Here is a tiny trained network, its code and every weight. The questions are about switching its units off for an input and a target symbol, where a switched-off unit gives its printed mean instead of its output.

import numpy as np


def w(rows, s, z=0):
    codes = np.array(rows[::2]) - 128.0
    scale = np.full(codes.shape[1], s)
    scale[-1] = z or s
    return codes * scale


def norm(h):
    return h / np.sqrt((h * h).mean(-1, keepdims=True) + 1e-5)


def f(y):
    return np.maximum(y, 0)


def softmax(a):
    e = np.exp(a - a.max(-1, keepdims=True))
    return e / e.sum(-1, keepdims=True)


def log_softmax(a):
    a = a - a.max(-1, keepdims=True)
    return a - np.log(np.exp(a).sum(-1, keepdims=True))


def net(x, mask):
    ids = ['ΔΠΣΩβγζημξφ'.index(c) for c in x.split()]
    T = len(ids)
    res = E[ids] + P[:T]
    r = norm(res)
    for j in range(2):
        rows = slice(2 * j, 2 * j + 2)
        q, k, v = (r @ M[0][rows].T for M in (Q, K, V))
        z = softmax(np.where(np.tri(T) > 0, q @ k.T / 2**0.5, -1e9)) @ v
        o = O[0][rows]
        res = res + np.where(mask[j], z, o[:, -1]) @ o[:, :-1]
    y = f(norm(res) @ A[0][:, :-1].T + A[0][:, -1])
    res = res + np.where(mask[2:18], y, B[0][:, -1]) @ B[0][:, :-1]
    return log_softmax(norm(res)[-1] @ U[:, :-1].T + U[:, -1])


Q, K, V, O, A, B = {}, {}, {}, {}, {}, {}
E = w([
[167,181,153,163],'Δ',
[34,120,219,102],'Π',
[193,151,104,64],'Σ',
[147,141,254,176],'Ω',
[210,229,94,121],'β',
[105,127,67,106],'γ',
[39,122,124,41],'ζ',
[71,153,138,186],'η',
[119,84,181,42],'μ',
[126,39,94,164],'ξ',
[127,174,57,183],'φ',
],0.013)
P = w([
[45,155,111,29],'0',
[74,169,126,14],'1',
[96,208,120,24],'2',
[109,222,107,39],'3',
[125,238,110,49],'4',
[135,251,110,54],'5',
[146,255,108,57],'6',
],0.003)
Q[0] = w([
[81,74,125,189],'H0',
[253,103,150,103],'H0',
[151,52,80,78],'H1',
[164,76,248,152],'H1',
],0.014)
K[0] = w([
[159,25,121,171],'H0',
[144,176,245,115],'H0',
[158,94,195,151],'H1',
[101,220,248,93],'H1',
],0.016)
V[0] = w([
[185,41,104,172],'H0',
[107,171,45,78],'H0',
[137,104,59,102],'H1',
[74,254,96,60],'H1',
],0.005)
O[0] = w([
[255,214,159,103,39],'H0',
[77,153,147,189,205],'H0',
[154,115,30,131,147],'H1',
[12,44,137,6,252],'H1',
],0.0044,0.003)
A[0] = w([
[137,127,172,227,202],'N0',
[129,172,39,150,100],'N1',
[86,164,226,92,94],'N2',
[182,131,66,156,48],'N3',
[244,136,179,158,85],'N4',
[197,158,111,116,29],'N5',
[94,115,87,153,99],'N6',
[101,89,150,101,32],'N7',
[100,74,58,99,165],'N8',
[98,115,83,158,1],'N9',
[121,56,171,102,86],'N10',
[142,64,194,166,165],'N11',
[88,144,113,138,53],'N12',
[69,56,175,197,110],'N13',
[144,122,97,108,117],'N14',
[69,94,139,220,12],'N15',
],0.011,0.0062)
B[0] = w([
[150,140,73,2,231],'N0',
[85,89,193,140,196],'N1',
[209,101,85,223,255],'N2',
[71,103,83,151,150],'N3',
[93,226,152,247,173],'N4',
[60,100,153,138,139],'N5',
[156,112,130,165,176],'N6',
[106,108,149,122,138],'N7',
[216,105,148,167,237],'N8',
[116,167,182,229,132],'N9',
[112,103,217,162,159],'N10',
[158,229,173,143,191],'N11',
[123,168,132,166,156],'N12',
[125,231,50,86,213],'N13',
[137,115,121,95,150],'N14',
[121,148,19,140,162],'N15',
],0.0079,0.0057)
U = w([
[253,92,60,195,2],'Δ',
[36,162,207,128,88],'Π',
[217,109,86,42,139],'Σ',
[202,204,173,128,126],'Ω',
[90,184,162,21,111],'β',
[170,19,50,140,128],'γ',
[58,83,151,73,193],'ζ',
[109,148,37,126,174],'η',
[160,84,195,117,181],'μ',
[145,123,117,150,97],'ξ',
[96,95,144,221,138],'φ',
],0.018,0.0084)

Each question gives the input, a string of symbols that net reads in full, and the target symbol t.
The units are the heads (2 rows each of Q, K, V and O) and the neurons (one row each of A and B). Each row of codes is followed by its name. A weight is (code - 128) times the scale printed after its matrix; where a second scale follows, it is the last column's (O, A, B and U).
mask holds one flag per unit, heads first, then neurons. A switched-off unit (its flag False) gives its mean, the last column of its rows in O or B, instead of its output. The means were averaged over made-up inputs and are rounded, as every weight is.
A unit's drop is (log p(t) with every unit on - log p(t) with that unit switched off) / (log p(t) with every unit on - log p(t) with every unit switched off).
The circuit of an input: a set's keep is (log p(t) with only the set's units on - log p(t) with every unit switched off) / (log p(t) with every unit on - log p(t) with every unit switched off). Starting from the 12 units with the biggest drops (on a tie, the unit counted first), units are removed one at a time, each time the one whose removal leaves the highest keep (on an exact tie, the one counted first), for as long as the keep stays at least 0.8.
units of the circuit, in order: the units of the circuit, biggest drop first
unit that matters most: the unit with the biggest drop
top k neurons: the k neurons with the biggest drops, biggest first
heads that matter: for each layer, one digit per head in row order, 1 if its drop is at least 0.15 and else 0, layers parted by /
drop of u: that unit's drop, to one decimal
input Σ ξ φ η φ β ζ, target η: heads that matter : 01
input Ω ξ Δ η, target Ω: top 3 neurons : (N4; N13; N15)
input Ω ξ η Σ, target Ω: units of the circuit, in order : (H1; N4)
input Δ Σ φ ξ Ω Π, target Ω: unit that matters most : N2
input η φ β ζ, target ζ: top 2 neurons : (N0; N13)
input ξ Σ γ, target φ: top 3 neurons : (N1; N0; N2)
input μ Ω Δ ξ, target Ω: top 3 neurons : (N4; N11; N2)
input ξ η β Σ, target Π: top 2 neurons : (N2; N5)
input ξ Σ μ η Σ η, target β: heads that matter : 11
input Ω Ω ξ η γ ζ, target φ: units of the circuit, in order : (N0; H1; N13)
input γ Σ η Π ξ, target φ: top 2 neurons : (N4; N3)
input Δ Σ β η ξ η, target β: top 2 neurons : (N2; N0)
input ζ Σ ξ β ζ, target Σ: top 3 neurons : (N4; N11; N10)
input Δ η Σ ζ ξ Ω Π, target Ω: units of the circuit, in order : (H0)
input γ Δ Ω γ, target γ: heads that matter : 01
input γ Σ η γ Δ, target Δ: top 2 neurons : (N2; N4)
input γ γ β Σ β ζ ξ, target φ: drop of H0 : 1.6
input η β μ, target μ: drop of N10 : 0.1
input η η Ω η γ β, target β: drop of N2 : 1.0
input Ω ζ ξ Δ Ω Π γ, target φ: unit that matters most : N1
